Here is a tiny trained network, its code and every weight. The questions are about switching its units off for an input and a target symbol, where a switched-off unit gives its printed mean instead of its output.

import numpy as np


def w(rows, s, z=0):
    codes = np.array(rows[::2]) - 128.0
    scale = np.full(codes.shape[1], s)
    scale[-1] = z or s
    return codes * scale


def softmax(a):
    e = np.exp(a - a.max(-1, keepdims=True))
    return e / e.sum(-1, keepdims=True)


def log_softmax(a):
    a = a - a.max(-1, keepdims=True)
    return a - np.log(np.exp(a).sum(-1, keepdims=True))


def net(x, mask):
    ids = ['ΓΘαβεζηλμξπστω'.index(c) for c in x.split()]
    T = len(ids)
    res = E[ids] + P[:T]
    u = 0
    for l in range(3):
        r = res
        for j in range(2):
            rows = slice(2 * j, 2 * j + 2)
            q, k, v = (r @ M[l][rows].T for M in (Q, K, V))
            z = softmax(np.where(np.tri(T) > 0, q @ k.T / 2**0.5, -1e9)) @ v
            o = O[l][rows]
            res = res + np.where(mask[u + j], z, o[:, -1]) @ o[:, :-1]
        u += 2
    return log_softmax(res[-1] @ U[:, :-1].T + U[:, -1])


Q, K, V, O = {}, {}, {}, {}
E = w([
[105,86,155,58,135,61],'Γ',
[111,182,84,156,144,159],'Θ',
[138,88,141,187,161,127],'α',
[106,162,154,183,131,101],'β',
[108,177,162,35,145,120],'ε',
[102,108,109,177,40,153],'ζ',
[189,204,205,103,241,128],'η',
[84,122,122,71,214,85],'λ',
[133,113,126,140,159,193],'μ',
[97,86,59,107,149,56],'ξ',
[107,99,94,1,130,104],'π',
[77,153,91,15,121,23],'σ',
[145,138,197,127,107,168],'τ',
[164,141,104,79,116,71],'ω',
],0.0062)
P = w([
[224,157,121,114,178,94],'0',
[69,158,145,82,149,112],'1',
[106,115,129,81,135,104],'2',
[107,108,126,78,136,105],'3',
[131,118,141,147,141,153],'4',
[39,140,152,105,139,143],'5',
[77,95,137,109,129,136],'6',
[94,82,131,109,127,131],'7',
[98,133,135,153,129,159],'8',
[2,148,162,114,141,159],'9',
[18,99,155,120,113,155],'10',
[51,158,133,118,121,105],'11',
[93,179,109,151,117,141],'12',
[30,154,128,144,112,162],'13',
],0.0058)
Q[0] = w([
[63,68,111,49,93,81],'L0H1',
[152,147,122,44,218,75],'L0H1',
[223,201,165,219,188,162],'L0H2',
[134,145,127,252,57,227],'L0H2',
],0.032)
K[0] = w([
[241,78,76,151,96,94],'L0H1',
[229,169,140,120,173,101],'L0H1',
[14,205,173,114,204,165],'L0H2',
[4,72,145,141,94,153],'L0H2',
],0.038)
V[0] = w([
[89,174,172,155,129,163],'L0H1',
[165,241,134,148,102,119],'L0H1',
[159,100,233,63,76,151],'L0H2',
[150,158,86,48,147,252],'L0H2',
],0.025)
O[0] = w([
[94,112,205,174,162,135,2],'L0H1',
[136,35,198,97,82,92,186],'L0H1',
[126,125,129,239,136,6,166],'L0H2',
[170,238,202,136,69,110,101],'L0H2',
],0.013,0.0024)
Q[1] = w([
[85,30,181,132,106,204],'L1H1',
[47,171,116,253,104,217],'L1H1',
[129,147,117,120,94,134],'L1H2',
[212,141,124,160,201,159],'L1H2',
],0.015)
K[1] = w([
[8,116,141,84,105,140],'L1H1',
[59,166,121,217,173,194],'L1H1',
[162,131,127,125,113,133],'L1H2',
[32,140,122,136,70,134],'L1H2',
],0.017)
V[1] = w([
[163,102,142,166,64,114],'L1H1',
[182,147,190,59,250,85],'L1H1',
[222,92,99,124,80,124],'L1H2',
[16,158,125,78,101,82],'L1H2',
],0.014)
O[1] = w([
[126,83,185,170,64,133,107],'L1H1',
[194,193,175,57,254,60,184],'L1H1',
[127,65,105,171,59,156,254],'L1H2',
[43,195,185,71,175,39,185],'L1H2',
],0.009,0.0056)
Q[2] = w([
[87,66,84,142,156,98],'L2H1',
[118,150,160,247,230,210],'L2H1',
[128,43,136,116,142,39],'L2H2',
[237,81,48,4,38,59],'L2H2',
],0.012)
K[2] = w([
[126,103,80,156,126,104],'L2H1',
[8,164,149,130,136,141],'L2H1',
[144,67,129,171,140,105],'L2H2',
[235,86,88,99,61,97],'L2H2',
],0.017)
V[2] = w([
[9,133,112,36,30,56],'L2H1',
[144,187,132,57,204,55],'L2H1',
[52,51,200,51,168,141],'L2H2',
[110,58,89,157,191,35],'L2H2',
],0.014)
O[2] = w([
[254,47,136,29,40,37,160],'L2H1',
[245,144,96,174,89,179,102],'L2H1',
[216,82,170,128,183,234,107],'L2H2',
[193,88,85,215,198,80,254],'L2H2',
],0.0079,0.0061)
U = w([
[140,127,42,160,177,63,164],'Γ',
[144,135,184,69,102,170,168],'Θ',
[69,132,60,133,188,176,57],'α',
[150,70,129,105,210,159,201],'β',
[204,171,246,141,149,62,121],'ε',
[121,160,164,41,221,66,16],'ζ',
[111,86,132,206,64,182,180],'η',
[168,177,71,119,117,174,177],'λ',
[91,214,150,133,128,139,233],'μ',
[119,125,13,44,124,173,36],'ξ',
[139,183,117,116,56,75,66],'π',
[189,96,116,84,101,110,18],'σ',
[97,115,196,206,138,78,45],'τ',
[71,8,91,170,3,166,252],'ω',
],0.0034,0.0021)

Each question gives the input, a string of symbols that net reads in full, and the target symbol t.
The units are the heads (2 rows each of Q, K, V and O). Each row of codes is followed by its name. A weight is (code - 128) times the scale printed after its matrix; where a second scale follows, it is the last column's (O and U).
mask holds one flag per head, layer by layer. A switched-off head (its flag False) gives its mean, the last column of its rows in O, instead of its output. The means were averaged over made-up inputs and are rounded, as every weight is.
A unit's drop is (log p(t) with every unit on - log p(t) with that unit switched off) / (log p(t) with every unit on - log p(t) with every unit switched off).
The circuit of an input: a set's keep is (log p(t) with only the set's units on - log p(t) with every unit switched off) / (log p(t) with every unit on - log p(t) with every unit switched off). Starting from all 6 units, units are removed one at a time, each time the one whose removal leaves the highest keep (on an exact tie, the one counted first), for as long as the keep stays at least 0.8.
units of the circuit, in order: the units of the circuit, biggest drop first
unit that matters most: the unit with the biggest drop
which heads matter: for each layer, one digit per head in row order, 1 if its drop is at least 0.15 and else 0, layers parted by /
drop of u: that unit's drop, to one decimal
input μ Γ μ, target μ: unit that matters most : L1H2
input β ω Θ Γ τ Γ ω Γ σ, target β: which heads matter : 11 / 00 / 01
input μ Θ α π, target μ: units of the circuit, in order : (L2H1 L1H2 L0H2 L2H2)
input α σ ε π μ β Γ Γ, target α: which heads matter : 01 / 01 / 10
input η π μ ξ μ μ Γ β β μ σ, target η: which heads matter : 10 / 11 / 10
input Θ π β, target Θ: units of the circuit, in order : (L0H2 L2H2)
input ζ μ μ, target ζ: units of the circuit, in order : (L2H1 L1H2 L1H1 L0H1)
input ξ Γ β π π ζ β Γ μ μ Γ ε Γ, target ξ: units of the circuit, in order : (L0H2 L0H1 L1H1)
input β ζ η Θ Θ τ Γ β β, target τ: which heads matter : 11 / 10 / 00
input Θ Γ Γ ζ π Θ τ ω, target Θ: units of the circuit, in order : (L0H2 L2H2)
input σ τ Γ π Γ Γ α π α Θ η, target ε: which heads matter : 01 / 01 / 10
input σ β β μ Θ τ σ β β β λ, target σ: units of the circuit, in order : (L2H1 L0H1)
input ε Γ Γ σ π β ζ λ τ α β ζ λ Γ, target ε: units of the circuit, in order : (L0H2 L1H1)
input Γ λ Γ μ Γ ζ π λ α ξ, target Γ: which heads matter : 11 / 00 / 01
input λ Γ τ η λ μ β σ, target λ: which heads matter : 01 / 10 / 10
input λ ε ζ β μ λ ζ π ζ λ Γ λ Γ, target λ: unit that matters most : L2H1
input Γ τ ω ε ζ β ω ζ β, target β: units of the circuit, in order : (L2H2 L0H2 L0H1)
input ω β σ, target ω: units of the circuit, in order : (L0H1 L1H2)
input μ β σ ζ μ Γ, target μ: which heads matter : 01 / 01 / 11
input π α ξ ζ, target ω: unit that matters most : L1H1
input η ω β Γ ζ μ ε μ ω, target η: units of the circuit, in order : (L0H1 L2H1 L1H1 L1H2)
input α Θ π Γ ω Γ Γ Γ η Γ λ λ, target α: units of the circuit, in order : (L1H2 L2H1 L0H2)
input π ε β μ β ζ η β ξ, target π: which heads matter : 11 / 00 / 01
input π α τ Γ α ζ μ β β Γ β λ ε, target π: units of the circuit, in order : (L0H1 L2H2 L0H2)
input ω Θ β, target ω: which heads matter : 10 / 01 / 00
input τ Θ λ β Θ Θ Γ ξ π Γ λ β τ π, target τ: drop of L1H1 : 0.2
input π λ ξ Θ π α μ σ σ, target π: unit that matters most : L0H1
